A new row, then what is left of it after taking away its nearest point in the smallest flat space through zero that holds the last named rows above it.
vovel, 5 rows:
[[ 32.9  -1.9  11.5  -7.0 -21.7 -20.3  20.0 -17.9 -40.3  56.1 -15.2  22.5
  -45.5  -5.7   3.6  -7.9]
 [  8.1  -8.3 -10.3 -22.0  22.9 -16.1 -13.2   4.2 -48.9  67.9   4.3 -34.0
   39.4 -21.4 -22.2  14.5]
 [ 16.3  -0.6  -4.4  15.1 -28.3 -21.0  13.1 -23.3 -43.2  40.0   5.8  -3.3
    8.4  -3.9   0.9  21.3]
 [ 28.8 -11.2   7.1  -6.2  14.6   3.4  17.1   2.8  -5.5  28.5  -6.6  -7.2
   21.8  -8.9 -10.8  11.0]
 [ 32.5 -17.3  -3.5  18.4 -20.0  -0.3  25.0 -21.1 -48.8  50.5 -22.0 -21.0
    5.2 -23.8  14.8  -7.0]]
New rows:
[ 25.3  -2.4 -15.9 -28.8 -14.7 -20.7  24.1 -10.5  -2.0  36.2 -29.8  14.6
 -29.2   0.1   5.9 -49.2] => [  3.1   3.5 -26.4 -16.5 -11.6 -19.0  12.4  -6.8  16.1   3.8  -5.8   1.0
  15.4  10.0  -1.8 -22.0]
[-10.9   6.7  27.9  -8.8  20.0  24.0  -6.5  -0.5  19.8  32.1  -3.3 -41.4
   6.7  10.5 -18.2  19.9] => [-15.6  11.5  26.8   5.5  -4.1  20.3  -2.8 -12.7  15.7  21.2  -4.4 -30.6
 -15.4  15.8  -4.5  14.0]
[-12.2 -20.3  13.2  54.6  -9.8 -37.9  -4.9 -23.4  27.6  23.3 -16.3 -22.5
  38.1   8.5  10.9  14.6] => [-16.3 -16.4  20.9  28.8   6.6 -38.9 -15.9 -10.5  36.9  26.3 -23.1  -7.0
   5.2  10.2   5.6  -5.1]
Mamu, 3 rows:
[[ 12.7  -4.6  29.6  21.7  26.0 -10.8 -19.2  43.4 -12.5  41.3 -45.6  20.4
  -17.4   5.5  28.6 -27.4]
 [  9.9   6.5  28.5  10.2  21.1  -7.6  -6.7  25.3 -14.4  24.9 -42.1  18.5
  -12.6  15.7  30.3 -28.2]
 [ 24.7  13.7  19.2 -13.0   9.4 -26.0  25.5 -14.3  17.2  10.4 -21.7  13.9
   54.1 -20.6  29.1  13.0]]
New rows:
[-25.6   1.4 -14.0  -1.2  46.8 -21.4 -29.4  11.5  19.2  19.8  27.6   1.8
   0.6 -17.4 -13.0  25.8] => [-27.7  19.5  -5.0 -12.7  47.8 -17.6 -16.0  -3.1   8.6   5.3  16.4   5.8
  -2.6   6.5   0.1  11.2]
[ 24.9   7.0   5.1  11.5  16.4 -22.2  53.5 -18.1  17.5  13.9  14.3  -0.2
  27.1  -5.2  24.4   4.9] => [ 10.1  -3.3  -4.5  23.1  13.2  -6.3  33.8  -2.9   5.0  12.4  23.8  -7.2
 -10.8   8.3   7.9  -6.4]
Figo, 3 rows:
[[ 11.7 -35.3 -22.5   6.0 -33.0  12.4  10.5 -11.8  26.0  -1.3 -13.4 -30.1
  -13.9   5.7  10.1  10.8]
 [ -5.1  -9.9 -58.5 -10.9  25.8  17.7  -1.5 -33.3  28.2 -34.2 -32.5 -28.3
    7.5  20.0  21.9 -12.0]
 [-27.9  16.6  18.1   4.0  10.7  -9.2  -5.1  -3.9 -11.0  11.9   7.9  18.6
   -3.0  32.4 -16.9 -13.0]]
New rows:
[ 30.2 -27.2  26.0  12.5 -17.5  13.9   2.0  16.0   4.3 -34.7   4.8 -10.7
   2.1 -36.7  41.5   7.7] => [ -3.0 -12.4  30.3  14.6   0.0   8.6  -3.8   2.0   0.4 -30.0   4.6   1.8
  -0.2   6.7  28.2 -10.0]
[ 12.5  14.7  29.3 -30.3  30.7   5.8  12.5  21.4 -23.2  -1.9 -14.2 -15.3
  -1.6  -8.8  22.9 -19.3] => [  6.7  -0.8  27.4 -23.1  11.0   8.4  17.4  13.7 -12.8   6.0 -17.0 -24.7
 -13.6  10.5  19.5 -17.5]
[-17.4 -24.3 -24.5 -44.1  -1.4  -5.3   2.2 -26.6  -7.5  16.1  15.2 -11.4
  -8.6  29.0  34.0  14.1] => [ -9.2 -14.3  -8.8 -45.7   1.6 -10.8   0.4 -12.1 -20.4  19.8  25.2   0.0
  -3.4   8.1  31.7  18.0]
kozo:
[[ 31.9  66.4  36.9   1.9 -45.3 -24.7  -8.8  16.4   5.8 -22.5  -2.3  20.6
  -29.0  11.5  37.1  15.3]
 [ 23.9  -2.0  17.8  22.6 -20.6  -9.7  17.0  25.6  -8.5   4.1   8.4   1.1
    2.7  18.7   3.0   7.5]]
New rows:
[-10.7 -16.7  -6.6  14.8  41.2  -4.3  15.6   1.3  22.1   4.3 -15.2 -38.6
  -9.0  -9.6  -3.3  13.8] => [ -0.7   3.0   4.7  15.9  27.3 -11.8  13.4   6.7  23.6  -2.3 -15.7 -32.5
 -17.6  -5.8   7.8  18.5]
[ 15.3  20.2  15.0 -14.1 -10.0  -4.9 -30.8   1.5 -42.1 -42.9  10.6  45.2
 -27.1  -6.9 -11.9   0.2] => [  9.2 -11.5   4.4  -6.7   3.5   3.0 -20.4   3.3 -47.9 -30.9  14.8  36.0
 -12.6  -5.4 -28.1  -4.2]
nub:
[[-20.5  14.5   3.5 -30.6  11.6   5.8 -45.6   9.7   2.0 -11.1  68.0  24.8
   -2.2  17.5 -52.5   1.8]
 [ -3.8 -19.1   8.0 -19.5 -24.3   7.6  -2.0  -7.2  -3.0  25.4 -17.1   5.1
   -1.1 -15.6  25.4 -11.6]
 [-29.2  35.2   9.8  -0.8  44.6 -16.3  -6.4 -37.0  -9.0 -40.8  35.1  -1.7
   11.9  -6.3 -36.4   7.2]
 [-13.2  13.5  -7.8  41.0  29.3   8.7   4.2  -4.2  -2.7 -17.8 -25.6 -36.3
  -11.5   8.8 -25.6 -13.6]]
New rows:
[ 47.5 -23.7 -17.9  19.3 -11.0 -15.5   3.4  21.9  21.2  -4.6  23.5  39.5
  13.2  10.4   7.9  45.3] => [  2.8 -22.7  -4.9  18.9   2.3   2.8 -12.7 -14.1   7.9  -0.1  -1.2  13.7
   3.3  -8.4  -6.8  10.8]
[  1.6 -22.8 -13.4  24.8  14.5  15.6 -18.8 -28.2   6.3  29.0  15.0 -21.7
  -0.9  33.1 -23.6  -4.5] => [ 11.4 -23.7  -9.1  14.9   8.2   1.8  -4.7 -37.3   5.6  28.5  17.5  -9.9
  10.7  22.4  -1.6   8.0]
[ 24.9  26.9  13.2 -22.0  -1.6  50.4 -20.2  15.9  -8.4  16.7 -17.3  30.6
 -16.0 -22.8  12.7  22.7] => [ 21.2  38.8  11.8  -6.6  16.3  44.9 -12.5   7.0 -10.4   0.8 -20.4  19.9
 -14.1 -22.3   4.2  25.2]
tova (5 x 16):
[[-11.0  32.6 -11.8  34.8 -16.1  43.9 -38.2 -24.7  28.3  -9.0 -29.4  27.8
    3.0  48.0 -28.7 -21.2]
 [-14.7  16.3 -12.3  22.0 -21.9  39.9 -34.2 -12.2 -12.0 -17.5 -21.0 -11.4
    1.8  29.5  -0.5 -40.8]
 [-18.4  -6.6 -14.7  12.9 -14.9  15.8 -46.9 -31.8   4.1  -5.5  -2.4  17.4
    5.3   5.8 -10.2 -42.2]
 [ -9.2  20.2  -9.7  10.7 -19.4  43.0 -28.7  -3.8   5.6 -13.5 -29.2 -14.4
   -9.5  41.4  -6.2 -25.4]
 [ -8.9  -2.7 -19.0 -13.0 -14.0  35.2 -40.8 -15.6  35.6   3.6 -25.4 -16.8
  -20.8  31.3  -5.8 -24.9]]
New rows:
[ 26.5 -17.7  21.7 -33.2   0.7  -2.7   4.1  -3.8   1.6 -11.9  54.0  28.6
  23.0 -22.7  -6.1  24.1] => [ 24.8  -1.3   8.7 -18.7  -8.0  31.8  -4.4  -6.9   5.0 -14.9  32.1   1.7
  21.9   1.2   4.0   8.7]
[-14.5 -11.4   5.7   9.2  12.9  45.8  -8.1 -28.0  -7.0  -5.0 -26.6   6.7
   5.3   0.2  15.8 -27.9] => [ -6.9 -15.2  20.0  -8.1  20.7  25.3  11.0 -10.9  -6.0  -3.6 -18.8  14.9
  -2.0  -6.1   9.2  -2.1]
gule (2 x 16):
[[ 29.9  -0.1  -7.2 -21.0   2.3  -5.7 -11.7  48.5   9.2 -15.5  27.4 -33.2
   36.4 -33.5   5.1  10.2]
 [ 43.5  -0.8 -20.2 -28.8  -9.8   4.0  -5.9  40.2   3.0 -11.7  27.3 -33.5
   40.7  -9.6   1.1  11.3]]
New rows:
[-13.9 -15.2 -27.8  32.5 -60.4   6.8  10.6  15.4 -20.1  -6.3 -20.1  18.8
  19.0  37.9  10.2  -6.2] => [-23.6 -14.4 -14.6  37.4 -46.5  -5.0   2.0  33.5 -11.5 -13.3 -15.0  13.1
  20.8   5.2  15.6  -5.6]
[ 71.3   6.4  -8.0   7.6   1.6  23.2  -5.0  25.9   6.5  10.3  11.4  -9.8
   5.3   0.8 -17.4 -25.5] => [ 43.7   7.1   8.1  25.3  12.2  16.6  -4.9  10.4   8.0  14.1  -1.8   6.6
 -16.5  -6.1 -16.0 -31.5]
kogom (2 x 16):
[[-12.0  10.2 -17.2  17.2  -6.6   3.6  36.9  12.4 -16.0  26.0 -14.3  -6.5
  -12.8   9.0  -4.2 -32.1]
 [ 12.8  -8.0 -29.3  31.9  -4.8  14.1   9.1  16.4  27.0  14.0  -0.3   3.4
  -13.8   1.9   0.5 -10.5]]
New rows:
[  1.9   9.6  37.4 -23.0  28.6 -18.2 -29.7 -26.7   1.3 -35.2  24.6 -12.5
  16.2 -27.4  -2.8  16.6] => [  1.4  11.9   5.6  10.5  20.6  -6.4   3.4  -6.9   7.1  -6.9  13.9 -15.1
  -2.2 -19.5  -5.6 -13.9]
[-17.4  -9.0 -21.8   7.7  -3.4  -2.7  20.5  22.8 -22.7  14.4   0.0 -12.5
  -2.6   1.5  -1.4 -35.8] => [ -7.3 -17.4 -10.1  -3.8   1.5  -4.7  -7.7  14.1  -8.6  -5.0  11.1  -7.2
   6.6  -5.4   1.9 -11.4]
[-19.0  13.7   2.1 -10.7  -1.4  -6.2  24.3 -12.0 -33.7  25.2 -14.7  -7.2
 -19.8   7.5  -3.2 -10.5] => [  0.1  -0.6  -2.6  -4.3   1.1   0.1  -1.9 -11.8  -1.5  11.9  -2.4   0.8
 -17.9   0.9   0.8  10.5]
kot:
[[ 13.0 -16.0  -0.4  23.9  26.4  10.7 -13.4   5.5 -16.2  14.5 -15.8  -1.4
    9.4 -10.5 -16.8  17.7]
 [ 13.9  -2.3 -10.2 -10.1  -6.3 -20.1  10.5   7.5   2.8  -4.4  21.1 -16.3
  -35.5 -27.9 -17.6  -2.5]
 [ 11.2 -49.8 -23.4  20.0  27.5  -9.5   0.8   6.6  -3.3  26.8  38.8 -21.0
   -0.1 -35.6 -17.8 -13.3]
 [ 11.7 -15.0 -13.4   4.4   7.0 -18.3  29.4  -1.3   7.0  -3.6  20.4 -14.9
   26.4  -2.0   9.5 -32.4]]
New rows:
[-22.7  -6.5 -19.0   2.2   8.3   7.8  29.8   1.9   6.1 -19.7   4.7 -27.7
  32.7  12.0  10.0 -15.6] => [-24.3  -0.3 -13.7  -0.8   5.3  15.1  10.3   6.4  -0.2 -15.8  -3.3 -23.5
   2.0   0.9  -6.0   8.9]
[ -0.6  12.9   8.4   2.4  19.2  10.8 -41.2  10.0 -15.6   1.1 -15.9  19.6
  -4.2  10.9 -17.5  27.7] => [  3.0   7.2  -3.0  -6.3  12.0  -9.4 -14.3   7.8  -3.0  -6.9  10.4   7.2
   4.0   8.8  -6.5  -3.2]
[  3.2  34.3  28.2 -11.1  -4.6 -19.5   3.5  18.6 -18.9 -13.0 -27.6  15.1
  -5.8  15.1  -2.6   4.0] => [ -6.5   2.2  15.6  -3.2   6.0 -18.5  -2.3  17.5 -15.0   7.4   2.6   9.6
  -0.4   3.9  -1.7  -9.2]
Mit:
[[  3.6 -20.0  -1.4  13.2  11.3  -6.9  23.6   7.8  18.7 -18.0 -47.0  -1.3
  -12.2  27.0  -3.2  -8.4]
 [ 17.3 -45.3   7.0   6.5  -2.8  -6.0  23.4 -19.3  18.8 -37.9  26.8 -32.6
  -56.5 -24.4   9.1   7.0]]
New rows:
[-15.8   3.8   4.7   3.0 -30.5  18.0  28.3   6.2 -39.9 -21.2 -14.8  25.3
  34.3  50.1   3.6  19.8] => [ -9.9  -8.1   8.0   1.4 -35.3  17.8  30.1  -4.2 -38.3 -30.7  11.3  12.5
  15.3  31.4   8.3  25.4]
[  7.7  -9.4 -23.9  11.4 -27.1  -7.4  16.5  -5.1  34.8 -27.0  20.5 -12.6
 -16.6   2.1  35.9  -7.1] => [ -0.1  11.9 -26.9   7.6 -26.6  -4.3   4.6   2.9  25.3  -9.1  11.9   1.8
   9.1  11.0  32.1  -9.6]
fet:
[[ -0.9  11.3   9.1 -51.4   0.3  23.1 -11.2  -2.7 -45.9   1.3  25.9  23.9
   14.0   4.9  -1.2 -11.2]
 [ 11.2  -6.2 -17.6 -18.8 -30.1 -10.0  30.5  23.8   6.5 -12.9   5.0  -3.5
    4.7   5.8  42.7  10.0]
 [-16.4  -6.2 -26.8 -34.6  -8.2  21.5  11.5   7.7 -22.9   1.8  21.2   7.0
   21.0  17.0  -7.2  30.6]
 [  4.6   1.7 -22.2 -19.7 -28.0   6.0  25.4  -2.4  -3.8 -31.5  -2.5  10.6
    5.5  10.1   1.0  23.0]
 [  4.1   4.5 -22.5 -32.6 -30.2   8.5  25.9   2.7  -6.7 -26.7   4.1  10.9
    6.6   9.9  13.0  21.3]]
New rows:
[ 14.6  -6.7 -23.2   0.3   0.0 -30.6   4.1  20.4 -10.8  29.1   7.5   7.2
  18.9  -6.8   1.3  44.4] => [ 22.2  13.6  -6.1  -2.5   1.6 -27.8  -7.8   0.2  -7.6  18.3  -3.1  16.3
   3.9 -17.6  -3.4  27.3]
[ 24.4 -22.5   7.9  42.6  -9.4 -20.8   5.2  45.2  46.2  -8.1  -2.5  -6.7
 -10.7   1.5  18.5 -12.3] => [  7.0  -1.9   4.2   1.3  -2.6  14.0 -10.2  22.6  19.5  -7.4  11.7  12.6
  -5.3   5.9  -9.1  -1.5]
[-32.6   9.2 -12.3 -53.1  21.4  35.4 -18.8 -17.6  -2.3  22.8  30.1   1.4
   6.0 -20.4  -9.9 -17.1] => [ -7.1 -14.9 -13.0  -8.6   3.3   2.0   6.2  -6.5  11.0  -7.6   8.0  -3.8
   6.2 -17.8  -6.1 -21.0]
Podu, 5 rows:
[[ 25.0 -21.5 -11.6  23.1  18.1  22.4 -10.7 -32.1   5.5   6.1 -17.8 -30.7
   12.4   3.4   7.9 -53.7]
 [ 21.3 -31.6  -4.7  29.5  22.2  10.8   9.6  -7.1 -10.6  19.0  -5.6 -23.0
   -7.0  -4.7 -14.0 -42.4]
 [ 51.7 -37.0  -7.6  17.2 -17.0  23.5  24.0   1.5  -8.3  12.9   1.3  14.4
   14.4  11.5   6.1 -38.6]
 [ 35.4 -28.7  22.2  30.2 -19.0  32.2   5.5  -0.9 -35.0  21.9 -36.3  44.3
    7.5  26.2  14.3  -5.7]
 [  8.1  -3.2 -17.2   1.5  13.1   7.5 -13.7 -41.9  -0.1  -4.8  12.4 -46.0
    7.4   7.0 -17.1 -56.5]]
New rows:
[-12.2 -20.8  16.9  -3.1   8.1 -25.1  20.8  40.7 -20.2   7.9   6.3  10.2
   1.8 -17.3  19.4  35.6] => [ -5.4 -14.8   8.3  -7.8   5.2 -12.8   1.2   1.9 -20.5  -1.6   6.7 -10.7
  17.0  -1.5  19.5   1.6]
[-28.8  -7.9   3.4 -35.6 -10.5  22.5 -18.4 -13.2  42.9   1.2  -7.2  24.1
  -5.0 -27.0  22.5  21.8] => [-18.1 -24.9   5.6 -23.5  -7.3  24.7  -6.8 -17.5  16.1  14.8   4.8  16.6
 -15.8 -20.4  -6.4  -3.7]
remo:
[[  9.0   5.2   2.1  42.4   2.0   6.3   8.4  21.8   4.2  -0.3  46.7 -20.8
    3.5   4.8   9.5 -13.1]
 [ -8.8  20.9  20.0   2.1 -42.2  26.5  41.3 -31.7   0.1  23.6  43.9   6.4
    0.3  11.7 -18.0 -11.8]
 [  9.7 -15.5 -58.1  10.3  10.9   9.0   4.8  37.7  28.4   8.2  15.7 -31.5
    6.7 -37.6 -24.2 -36.8]
 [ 24.0 -17.9 -16.9  -4.6 -19.8  39.5  -3.3  15.6  29.1  13.4  36.5   3.7
   12.4  -7.0 -19.7 -57.3]
 [  1.9   2.9 -12.2  16.2  -8.3  28.2  23.4  17.4  28.6  11.5  28.8 -27.5
   12.4   2.9  20.0 -36.2]]
New rows:
[-17.4  -2.9 -25.3  -1.9  15.1 -40.6 -61.1   3.7   7.1  11.5 -38.6  22.4
   6.8 -11.5  -4.3  14.0] => [-21.8  13.3 -10.6  14.7  -9.3 -16.6 -28.7  -5.4  15.6  26.2   1.7  12.5
  11.9   3.3   4.2  -2.7]
[-18.3  33.1  11.2  13.4  13.3 -22.0  29.3  -3.5 -41.0  41.0  21.7  19.2
 -29.4   9.5  -7.0 -18.2] => [ -8.0  15.0  -1.1  -3.3  25.1 -14.9   7.0  12.8 -24.8  34.6  -2.4  20.7
 -22.0   7.3   7.2 -36.1]
lunuz (3 x 16):
[[ 14.0  -1.4   5.5  -2.1  18.2  -1.3  32.0  14.7  22.0 -29.0 -20.8 -20.2
    0.8 -11.3  30.3  11.7]
 [-10.9   1.7   6.3   0.2 -13.1   3.1 -23.4 -11.5  -9.8  24.8  13.0  30.0
   -1.7  12.7 -26.6  -9.3]
 [ -8.6  -8.7  63.2 -14.7   7.0  -1.9  19.7  -3.9  16.3   7.3 -16.1  64.9
   14.9   9.5  -6.5   3.5]]
New rows:
[ -7.0  25.5  17.1   9.2   6.4  -6.3  43.9 -39.5   1.9 -32.6 -34.0  35.6
  12.3  25.1  -6.4  22.0] => [ -7.1  30.6 -17.0  17.5  -3.2  -4.7  23.1 -42.3 -13.4 -26.7 -18.9   9.3
   4.2  24.1 -13.2  16.3]
[-34.0  -2.7  44.6 -21.0   5.9  -3.6  14.1  20.7  21.6 -48.1 -26.5  -6.4
  -9.2  19.6  -4.4  22.3] => [-39.5   1.3  16.5 -14.1  -8.1  -2.4 -13.2  13.0   1.0 -33.1  -7.3 -19.7
 -15.0  22.6 -20.4  13.8]
Rab:
[[ 11.2  29.6   8.5 -28.2   8.0  -9.5  -7.6  31.2  23.3 -28.8  11.8   3.9
    4.7  29.8  34.7  23.4]
 [  4.3  11.7  -2.1 -11.1  13.1  -7.6   5.3   1.5  29.3 -27.9  11.6  -2.7
    5.5  23.6  19.6  21.3]
 [ 33.6  31.7   3.8 -25.6  -1.2  -2.5  20.0   4.7  10.4  -9.4 -15.0 -26.8
   -2.3  13.8  -9.9  19.0]
 [ 17.3  21.3  -9.7   3.9  18.1  -9.1  23.8  -8.8  -1.9 -13.9   8.3  -2.8
    5.0  29.4  38.1  31.4]
 [ 30.8  45.6  16.6   4.0  14.0 -18.3  18.6  -8.2  22.8 -23.1  30.9  16.9
   25.7  38.1   4.5  20.1]]
New rows:
[-12.7 -43.7  -2.2  -8.5  15.8  19.3 -33.4 -22.4  31.6  -7.0  10.6   9.9
  11.7  27.4 -18.5  11.7] => [ 12.0 -18.9   2.2 -11.8   8.7  19.8 -23.4 -10.2  -6.4  14.0  -2.8   6.1
   7.6  28.4 -10.4  15.9]
[ 31.8  -1.4  20.1   2.1  -8.6   2.7  25.2  -2.2  -8.0  33.9 -27.5  -6.0
 -19.5  13.7 -44.3 -12.9] => [  5.6 -17.1  12.0   3.6   4.7  -1.0   8.8   7.3   8.5  13.3  -9.1  10.0
 -18.1  25.8  -3.1  -3.7]
